Each row has a hidden value; after the row comes its grade, the name of the range that the value falls in. Each part has its own.
[ -48  147 -151   71  -59    5   64  118  -14 -131  -83  -43  -32   65
  232  162  -96 -109   86   37  -81   40  104   34  145 -108  106   10
  158  160    5   44  129   -6  -13  -70  -94  247  -51 -129   -3 -201
   -6] : (20)
[-30  23  19   0 -34  34 -24  67  29 -18 -52  15   4 -20  23  61 -16 -17
  48  19  15 -10  34  12  50  -6  69   7  58 -35  19  24  34 -46   7 -43
 -34  60  -3  16 -55 -50 -31] : (20)
[-178  -29 -187  -96   61  -61  -59 -211  140  -82   17    5  -80   60
  161  187   41  -97   52 -145  -90 -100 -105 -125  161  -57  -24  -71
  -22   49   15  -16   61 -158  183    1 -121  227  274 -258  -12 -119
    7] : (10)
[ 276  -18   50   91  368  140   44 -349   82 -195  197   98 -189   95
  -68 -116   75   96 -260 -292  -46 -180  -44 -256   -6  -89 -419  -92
  -66 -366  -71 -193 -264  301  109   99  172  167  211  -70  169  204
 -118] : (23)
[-26  -6  18  44 -29  17 -56 106  25 -46  14  58  32 -13  24  18 -10 -15
   1 -53   2 -52  20 -59  25 -49  50  59  42 -14  28 -11  26 -36 -13   7
 -45 103 -46   6 -44  -2 -48] : (19)
[ 161  149  -49 -180 -114    4  -54   78  -45   -3 -279  -18   26  -35
  106  -43  -36  150  151  273  280   94   56   11   98  117  124  -67
  160  161  164   47  111 -161   14    8  -29  -30 -109  100   35  -14
  114] : (19)
[ -69 -193   65  -56   72 -160 -138  209    1   60   72  175  225  116
   71  370 -135 -122   13 -271   57   72   62 -184  120 -296    6  105
   47   86  168 -135   35   64   15   28 -146  275 -221  -61   -8   26
  -58] : (10)
[-27 -25  93 -40  46  26 -40  62  38  -8 -26  39  10  26 -34  67 -11  59
  55 -20   7   7  -6 -24  30  43  -6   4 -20 -95  34  12 -25  12   4 -34
   3   1  91  71 -60  10  -6] : (25)
[ 137  -19  253  157   -9  243 -158 -294  148   17  -41   20 -141 -182
 -298 -497  193  283  -87  134  109 -312 -219   40 -189  404  -99 -212
 -166 -455 -187   76  -93  -93  148  -38  287 -342  240  295  -56  155
 -134] : (27)
[ -73 -155   68  -65   74  -91  -71  163   -8  100  -31   42  195  112
   96  347 -133  -89   72 -133   67  119   74  -75  115 -224    6   -3
   58   51  148  -62   38   43   16  -55 -134  157 -158    3  -48  -48
  -30] : (27)
[  85  102  -54   80  319   47   30    5  -25 -214 -133 -110 -174   69
  181   89   72  -31  -21    9 -149  -43  115 -117   74 -128 -190  -22
   14  -40  -19   -4 -103  179   67  -22  -76  255   59 -120   31  -46
    6] : (25)
[ -69   25  -63   -9  -12   26  -42  126    3  -50  -62   25    2  -60
   53   11   66  -28   40   31  -20  -97  116  -76   21  -72   53  106
   31   32   80   55   39 -152  -10   40 -149  142  -14  -60  -97  -18
   -5] : (10)
[ 169   32  125   39  -41  132  -15 -119   89    6   43   74  -24  -49
 -115 -265   21  230  -75   32  101 -171  -45  -27  -68  164  -87  -97
  -71 -236   -7  -55  -64  -70   53   77  133 -159  129  136   -2  131
  -77] : (23)
[  -4  -11  126  -83 -132   70  -32  176    4   60  -21   98   83  -72
 -128   -3  -25   63   65   46  140   56   53   26  -21   64  139   86
   74  -69   86   40   17  -68 -120  -16    9  -84  -62  175  -99   48
  -15] : (20)
[ 255  192  -88 -172  106   29   -7   -8  -68 -118 -317 -107  -99   25
  179  -17    6  116   77  245  221  110   56  -10  144   71  -18  -92
  191   90  132   -2   10  -18   67  -25  -51   68  -74   43  111  -19
  136] : (20)
[-160  -24 -220 -215   64  104   80 -199   -3   29  -56   59  -48  -32
  -72  123  127  -47  150    0   26  -69  208 -123   74 -119  -70   41
   43  -72  154  208   32 -212   14    4 -105  199  300 -168 -109  -27
   67] : (27)
[  53   13   64  -43  -63   29  -66   72   42  -10  -23   90   31  -31
   10   23  -10   85   35    8  117   17   30 -126  -18    2   27  -16
    8   84   72  -18   25  -10  -69   81   31    1  -53   50  -20   49
  -32] : (10)
[ -55   62  -48   70   -4   14   13   42   33  -70  -71  -53  -13   85
  185  154  -80  -33   86   15  -60   33   21    1   92  -46   24  -91
   48  104  -12   36   91   26   14  -71  -31  125   24  -53  -22 -160
  -25] : (9)
[ -15  -20    1   80    1 -113 -111  143   45  -41  -53  -19   99   99
  262  195 -128  -54   24  -68   -4   18  -39  -70  120 -128   44  -71
   40  181   38 -111   98    9   86  -11 -111  170 -171  -65   18 -110
  -53] : (10)
[  96   98  -78  122  -58  130   31   77  -69  -88  -57   20   12  -32
   46 -174    9   63   11   92   66  -88  149  -69  -21  -63   -6   29
  113   20   47   96   61  -43  -77   22    7  114 -102   43  -15   11
  -23] : (19)
[-155 -115  -20  232   -4  132   71 -192  125  -83  384  186  -19   70
 -108   42  -31 -106 -111 -405 -199 -170  -35 -163  -28 -172 -127    8
  -52 -213 -143   -3  -24  147  -52   -3  155  211  228 -124  -31   -4
 -210] : (23)
[  83   98   33   97  -46  -36  -26   42   77  -39   38  204    1   30
   12   24  -83   71  -25  -42  -82 -222  120    5   67    5  -15   51
  -68  -90   18  -85   61  -89  144  109  -15  171   53 -116   20    5
 -111] : (10)
[-88 -71  42  31   9  73 -62   9  39   7 -50 -58  25 -10  41  63  21 -19
  58  -8  42  34 -40 -67 -10 -31  12 -94  24  13  -4  69  24  10 -39 -80
   2  -3  -6  73 -87 -58 -40] : (27)
[   8  -50  225  248  -51   -2 -136  130  124  -57   35 -105   51   60
  166   18 -129    0  -74  -84  -26   43 -278   40   -1   69   79 -184
   -3    8 -165 -153   13  167   22 -120   82 -109 -164  174   -8 -100
 -150] : (20)
[ -31 -114   37  181  480   28  -59  -51   53 -191  133   66 -180  -26
  -57   96  213 -204 -241 -332 -337 -323  130 -228    1 -308 -296  190
 -119 -399  -85 -118 -268  177  171   53 -154  424  104 -249  -35  113
 -165] : (19)
[ 14  96 -53  18 -15  70  99  69   5 -72 -21 -26  -2  91 145  72 -84  52
  61  27 -27  46  93 -21  55 -43 -21 -40  50  79  55  21  46  19 -75  -1
 -29  72  57 -17 -25 -88   4] : (9)
[ -47   17  -25   34  -23   41   -4  -75   73  -15  -50  -35  -14   39
  115  109  -43   -4   72    6   -2    0  -11  -28   59  -18   -2 -150
   14   46  -17   32   69  -13   41  -48   18   53   78  -39  -29 -116
  -47] : (27)
[-133  -83   26  169  -21   22  -45  124   74  -77  219  130   55   28
  -14   -7  -16  -73 -100 -247 -163 -187  -20  -68   -4 -100   14  158
  -37 -133  -28  -58    3  -45   -8   24  -85  170   33  -50  -90    6
 -129] : (10)
[  6   8  26  12 -29  57 -12   7  37 -11 -26   5  17   8  35  29 -32  26
  32   3  51   1   3 -22  31  -4  17 -61  44 -25  16  10  27 -13  -4 -31
  14  19   9  42 -31 -34 -39] : (20)
[ 106  112  -93   20  170  132   53 -119   -6 -164  -81  -45 -165   11
   50  -85   92   33  -33   39  -29  -97   72  -56   46   -5 -136  -19
   63 -133   -2   41  -61   23   52  -17  -15  150  130  -51   29   -3
   11] : (27)
[ -81  -26   39   54   54   37  -58  125    2  -41 -111 -118   22   17
  114   34   15   15   84   58  -19   28  -22  -50   12  -16   11  -59
    7   37    5   71   10   12  -20  -86  -52    5   -3   79  -98  -68
   11] : (25)
[ 115   95   -4   41  -35   43   33  -77   33  -94   64  171  -27  126
  -19   38 -140   70   10  -92   37  -10  -15   23  112   60  -22  -25
   88  -90  -13  -27   65   95   32  -35  143  140   86    8  109  -23
  -46] : (27)
[  24  -21  -40  -44   34   15  -51 -174   69 -103  112  174  -52   66
  -59   66  -25   -9  -16 -210   57  -19 -107 -132  102   -8  -42   -4
   74  -91  -10  -40    4   83   49  -11  119  186  131  -53   96   40
  -33] : (19)
[-56 -20  -3  12 -18  20 -63  52  39 -45  -7  19  10 -19  38  38  11 -33
  21 -47  13 -25 -23 -67  36 -38  54  17  50  -1  15   7  24 -37  -2 -22
 -39  88  -9   0 -46 -23 -31] : (19)
[ 24  52  -4  43 -51  76 -27 -29  42 -60 -24  29 -40 -31  -8 -87  12  43
  11  24  31 -81 -23  -3  26  64  35 -24  49 -83 -22  31  29 -59  31 -27
  39  33  56  33 -17 -15 -37] : (23)
[ -13  190  -50   89 -221  185   80  -59   48  -74  -57   -3  -91  -40
  -13 -240    3  198  138  212    1  -92    9   64  -42  244   69 -105
   -8    2  -66  203  120 -131  -70  -23  162 -126  253   88  -73  -81
    4] : (25)
[ -79 -185  182 -171  -11  -67 -108   79   65  184   22  179  159  -26
 -120  343  -59  -36   93 -139  140  110   85 -146   26 -149   37    1
  -27   -9  134  -50  -13   38  -32   37    3   33  -67   27  -80   67
  -74] : (23)
[ 110  152 -169   94  -54  114  197  -47   15 -167   74 -100  -13  188
  328   15 -173   61  -11  -47    2  106   14  -89   81 -112  -88 -175
  130  214   21  -59   67  122 -127   20   39   99   21  -63   87 -134
   -9] : (20)
[ 32  51  41 108  12  45 -19 129 -24 -64 -76 -15  25  51  65 -47 -52  80
  52  63 -13 -35  31  12  32  27  -1 -14  28 -37   6  47  34  19   6 -60
   6  44 -12  89 -32 -36  -9] : (25)
[ -4   3  -3  22 -16   4 -33  65  29 -39   2  37  33  18  67  51 -39  -8
   9 -49  13 -31  20 -56  56 -62  25  10  47   3  39 -31  29 -28  15   6
 -44 107 -31 -17 -20 -20 -39] : (19)
[-54 -36  32 -56  -1 -13 -59  65  10   5 -36  97  42  31 -23 205 -56 -65
  84 -65  59  70  31 -21  93 -55  70  33  94 -14  50  30  54  33  -4 -76
  -7 141 -34  14 -21 -44 -22] : (27)
[ 167  194   -4   69 -113   -8   62   75   57  -69   29  172    0   67
   93   -6 -149  142  -10   24  -35 -138  152   17   74   27   -5   18
  -21   20   55 -104   82  -67   58  147    9  119   33  -96   58  -12
  -74] : (10)
[  56   54   12  122  -42   81    0    8   23  -41  -43  -22    9   19
   85  -49  -51   50   12   45   28  -48   17   -1   17    1   -5 -100
   46  -12  -22   18   54    3   13  -36   40   31  -33   47   -9  -57
  -64] : (20)
[ -17   13  -30   67  -40   48  -18   63   30  -48   18   44   27   -7
   82   10   -1   14   12  -31   -1  -66   77 -132  -12  -96   -9    0
    4   84   42   14   47  -38  -53   66  -33  106  -29  -41  -48  -13
  -58] : (10)
[  63  168 -118   23  -44   92  172   38   15 -130    4  -72  -35  131
  247   63 -126   56   36   26  -30   88   79  -17   79  -51  -28  -84
   94  156   48  -21   55   47 -110   18  -24   78   59  -55   21 -130
   15] : (27)

Next part:
[  46  135  -44   45   -5   41   -3   -4  -84  -67 -118   55  -16  -37
  122   -9   22   43 -105  -31  -38   96   85   36    4  -67  -66 -147
  116   43   59   67   77    8  -42  -73   17  -18   23  -52   16  -67
  -22] : J
[ -17  -52    1  102   60   23  -66   47   80  107  -60  -63 -124  118
  103  -74  -54  -32    3 -161   57  136 -122   17  -78  -17   65 -109
   43  112   -6  119   31  -64   41 -117   88  -21   -1  -53 -101   17
  -22] : C
[  54   60    1 -166  -57 -237    9  -68 -169 -345  -63  119   87 -249
   11   82  175  -67  -21   73  -24  153   66  111  245 -195 -160 -133
    4   51   63  175  189   58 -269 -151  129   67  -10 -127   20   89
   85] : M
[  17  -12   19  170  -33  -79  -73  121  -39    4   57  -12  -17   55
   -4  -40   44  -23  -86   78 -124    8  154  105   -2 -149 -102  -96
   -3  -23   28   97  144  -31   42  -41  -21   76   14  -26  -61  110
   54] : C
[ -91  -58   25  -54  -33 -108   22  -25   78  -36   18  -11 -128   11
   35 -157   22  -25   28 -166    5  150 -119   -6   -1   -4   67  -62
  105  134  -41  159  -24  -39  -50 -232  154    1   17 -109  -62   30
   25] : K
[ -44   -5  -12  -29  -34  -72   26  -33  -33  -36   38  -40  -91   -6
   25 -140   58   50  -55  -98  -68   56   19   28   44  -83  -57 -128
  126  106    0  116   22   21  -79 -201   68   24   88 -149  -35  -48
   -9] : J
[-154 -113   46   -3  -67 -136   43  -67   70  -10  172   45   -6   42
  -32 -146   45 -141   55 -125  -95  -24  -30  -79   44  100  122  -36
  -63  -75 -128    3  -99 -111  121   -9  -45   93   54  -90  -59  114
  -28] : M
[ -37  -46    5   78  -19  -61  -20  125   37  108    3 -129 -116   44
  -25 -115   27   12  -88  -76  -19   95  -33   46    0  -79  -50  -84
   58  124   10  153   55   14  -11 -107   91    6    1 -107 -124   56
   74] : G
[  -4  -56   26   76   50  -52  -91    2   39  -41  -53   -6 -126  105
   81  -50    2  -39   62  -95   23  163  -73   23  -34  -50   29  -69
   41  103   -8  162   82  -54   11 -190  109   13   -3   -8  -73   64
  -28] : R
[   2  -34  -59 -102  -62   24  117  -10  -43  178  173 -156 -103  -73
  -31 -173   -1   84 -251 -147  -88 -179   38   47   92  -92 -150 -220
   95   -3   10  -53  -59   71 -164  -53  -65    1  206 -310   -9 -171
  -11] : G
[  98   28   16  -43   14 -126  -64    8  -63 -194 -170   64  -62  -81
   96   16   70  -64  -23  -74   26  194  -33   64   52  -99  -92 -131
   77   97   14  208  119  -21 -142 -133  190    1  -55  -46  -22   58
   26] : G
[ -98  -71  -30  111   71   55   93   -1    7  109   58 -130 -138  108
  130 -223  -18   48  -20 -194   70   68 -126  -30 -149   -3   94  -62
  143  149   47   98  -42  -10   61 -214   16   32   85  -99 -176  -38
  -22] : K
[  72  128  -84  153    5  130   92   96  -94  114  -36   23  103  -53
  143    8  -63   33 -195   37   20  -33  123  120  -65 -134  -29 -169
   49  -76  118  -82  104    5   -1   95 -108  -13   62  -83  -29  -45
   46] : G
[ -28  -24   39 -152  -43   64  139 -139  169   18   10  166 -115  -59
   37  -60 -114 -192  -14 -253   68  -32 -182 -210   -7  340  210   43
  -48 -234 -141 -189 -255 -125   56  164  -50  -74   34   -1   80   26
  -84] : T
[ 180   46   24   26   17  -17   20  -12  -89 -128 -152  124  -79  -35
   -4   30   18  -75  -85  -26  -29  -38  112  -54   39   54 -118  -29
   14 -202  -63  -66   22   -9    4  177   -5  -18   50   67   52   56
  -78] : G
[  12   64  -25  212   30   61   17  151  -35   53  -66  -54  -99   54
  123 -108  -10   68 -123  -11   13  121   45   69 -166 -104  -35  -57
  158  109  124  138  102    7   37 -136   42    5  -14   12 -119   23
   75] : T
[   9  -31   34  -36 -103 -153  -59  -18  -55 -124  167   55  -14  -54
  -44  -27   91  -65  -90   54 -200  -74  164   78  142 -120 -149 -131
  -40  -92  -19   59   87  -34  -84  -77  -52  102   65 -110   49   67
   15] : B
[-132 -153   48  -24   31    7   29  -65  243  114   55   61  -49   65
   97  -38 -126 -255  136 -254  170  117 -337 -117  -55  229  342   16
 -157  -63 -104  -33 -142 -186  129   30    9  -14  -52  -22  -89  154
  -18] : C
[-109 -121   23  183   60  -10    4   45   98   93   83  -12    1  130
   88  -52  -58 -126  106  -54  103  107 -134   14 -103   -1  210   10
  -98    3   16   46   52 -105  158  -67  -27   61  -15   15 -169  184
   37] : M
[ -67   16  -24   84    9   71  -36   51  118  182  -64  -43  -65   83
   96  -64  -76  -28  -44 -172   32  130 -109   -9  -56   42  112 -132
   33   90  -19   56  -25  -72   74  -32   43  -54  -15  -87  -68  -24
  -11] : C
[ 117   72  -61   -6  -35  153   92   25   25  212   41   36   22  -71
    1   61 -162   27 -202   24   13 -159  104  113   75 -102  -47 -162
  -37 -220   39 -259   56   32 -119  164 -125 -100  179 -140  114 -103
   -5] : C
[-256 -242   56  -98  -55 -207  111  -92  130   21  278  -45  -24    5
  -28 -225   54 -191  119 -231   17   28 -239  -86   49  108  224  -13
  -88   35 -120   79 -152 -115   61 -138   20  125   39 -189 -166  164
   38] : C
[  10   44   17  -88  -13   34  -83  -14  129   15 -152   24 -164  -17
   35   46  -41  -70  -34 -156   54  199 -161  -71   69  115   36  -57
    0   62  -26   88  -20  -30  -60  -55  107 -104  -73  -26   30    5
  -15] : J
[-139   97 -110  217   65  263   75   94  -15  289   13 -165   52   32
  158   -1  -43   17 -158  -60  114   83 -103  -55  -88   65  121  -77
  -51   89  194  -19    3   29  166   56 -234    8  -38  -76 -203  -28
   48] : B
[-155 -125   17   12  -30 -100   49   30   50   73  163 -160 -134   43
  -66 -185   67    7  -13  -94  -15   67  -97  -14   34  -35   20  -10
   30  138   13  145   -3   34   -6 -222   35   63   53 -141 -161   79
   69] : J
[ -68   78   15 -122 -107   -9  -24   43  120   50  -62    9  -41 -145
 -126  132   27 -122 -103  -14   13  152 -102  -97  228  150    8   17
 -159  -33    4   12  -14   34  -48  120  -19  -73 -121  -48   18  115
   99] : B
[  90   51    1  152   61   79  -36   68    2   -6 -144   31 -149   82
  144  -46  -56   13  -63  -68   37  121    5   21 -149  -24  -10  -52
  128   30   51   89   71  -39   33  -88   68  -39   -9   69  -36    9
  -19] : T
[-138 -224   46 -136   16 -223  132 -261   17 -169  177   69  -72   61
   46 -276   54  -96  220 -277   -2   -9 -138  -75   25   38  172  -69
   76   15 -185   41 -132 -104   -4 -252  106  108  206 -167  -63   22
 -141] : R
[ -86 -142   30 -109   19  -22   60 -161  196   90   40   58 -118   89
   38 -131 -119 -123  131 -309   82   28 -229 -105    7  164  241  -68
  -16  -51 -186  -85 -170 -128   37  -39   78  -54  124 -114    6  -16
 -133] : M
[ 142  -45   25  -95  -30 -149  -18 -103 -127 -211   83  105  -44  -76
   -9   -8   62  -36  -55   26 -127 -113  171  106  151 -180 -200 -162
   16 -140  -32   -2  118    0 -195  -86   11   68  167 -111  101   -1
  -65] : M
[ 184   37   -1  -19    5  113   60   -5   40   83  -84  112  -65  -47
  -17   96 -141  -75 -123  -27   55 -109   40   -9   56   55  -29  -46
  -70 -293  -43 -241    2   -9  -51  254  -71 -110  108    9  118    0
  -59] : G
[ 105  -32   31   76  134   85  -64   15   46  -64 -161   29 -184   50
  177   69  -72 -110   32 -102  203  207 -207  -32 -115   55   69   34
  -11   26   87  115   79  -52  -11 -105   71  -39  -90  125  -80  113
   -9] : K
[ 136   47  -20 -170 -100   64  101  -44   54   98   70   62 -144 -107
  -52  -55 -130   68 -221  -64  -74 -179  108   83  100  -75 -127 -155
  101 -188  -34 -196  -26   42 -246   11   -1 -122  228 -179  205 -172
  -33] : T
[ 251    2    8   60   44   52   46  -61 -119  -62   -6  120  -82   22
  -63   67  -63   10  -83  110  -51 -227  249   40   77  -92 -179  -31
  -31 -351  -26 -252  114   52  -59  165 -130  -17  247   54  133   -4
 -136] : B
[  17   -7   17   42 -108 -136  -19  134  -48  -16  108  -29  -14  -70
  -53  -60   82  -30 -173   68 -147  -24  143  123   71 -162 -164 -116
    9  -23   31  113  115    1  -74  -42    1   73    2 -114  -38  103
  125] : G
[-227 -296   76 -280   44 -112   92 -250  267  -23  157    1 -172    3
   82 -144  -54 -279  258 -430  250  177 -574 -205   36  291  395   52
 -123   80 -138   77 -249 -157  -27 -233  117   17  -10 -139 -126  129
  -50] : J
[  86  -18    4  -76 -120    8    9   43   69  155  183  -25 -120  -39
 -160   -8  -86   58 -201   77 -134 -189  163  134  163 -160 -171 -115
  -26 -182   -5 -149   81   64 -192   -4  -69  -59  199 -164  143  -53
   30] : J
[ 168  119  -33 -157  -26   78   91  -76  -37  -44 -121   96 -105 -150
    0   49  -62   43 -161  -47   26  -31   55   11  126  -19 -123 -100
   83 -132   13 -131   18   83 -223   43   25 -126  137  -84  156 -127
  -50] : K
[  11  -39   -9  252  119   39  -39   91  -54    8  -36  -79  -86  137
  141  -47    2   18   17   12   88  148  -29   67 -145 -130   14  -19
   50  116  132  161  172   -1   75 -192   11   56   -5   55 -184  102
   26] : J
[ -11   59  -38  321   52   29   27  205 -100   76  -69  -74   67   54
   54   -5   37   28  -75  135   48  123  100   96  -89 -157  -20  -15
    7   56  152   95  206   47  129   10  -45   55  -38   42 -203  153
  124] : C
[  -1  -88   27  -48 -149  -86    2   76   14  115  335  -79  -46  -83
 -209  -10   29  -43 -221  132 -196 -238  172  103  214 -134 -201  -82
 -155 -204   22  -91   75   48 -126   47 -183   75  130 -179   40   83
   97] : M
[ -66   -6  -40   83  -26   93   47   81  109  271   62  -74  -30   50
   64 -102 -107   -6 -123 -133   14   -3  -60   39  -60   -7   94 -144
   20    9    3  -40  -36  -53   49   15  -39  -40   54 -149  -63  -40
   30] : G
[ 126  -85   17  -25  -98   19   31   30   21  131  316  -18 -150   -2
  -84  -89 -103   46 -237   66 -177 -324  212  167   51 -197 -198 -135
   10 -256   12 -169   64   12 -177  -46 -142   13  257 -158  135  -63
    2] : K
[ -71   78  -59  115  -26  183    5   91   98  289   25  -88  -41   53
   46  -16 -102   35 -160  -56   -1   27  -20    4  -23   23   61 -108
  -14   11   67  -59   -1   -2   72   37 -119  -66   23  -96  -38  -60
   24] : R
[ 391  -28   -5  -11  137  -54   84 -145 -324 -352  -45  193    5 -114
   98  118   10  -17  -31  152   59 -190  241  179   80 -306 -269 -111
   20 -306   82 -144  270   73 -273    3  -39   64  272   24  107   12
 -120] : C
[ 292  -86   31 -156  -19 -225   65  -93 -255 -376  154  176   40 -234
   29   67   74  -82  -94  168  -52 -199  222  260  172 -370 -300 -158
  -20 -260   69  -27  258   31 -390 -104    4  125  198 -116  119   87
   32] : G
[-122  -55    5  -37  -86  -55   35  -32  128  144  118  -24  -72   58
  -71 -153  -34   -4  -18 -140  -93  -19  -11  -13   73   17   71 -110
   25   -4 -117  -32  -75  -40   18  -60   22  -19  127 -175    7  -32
  -31] : B
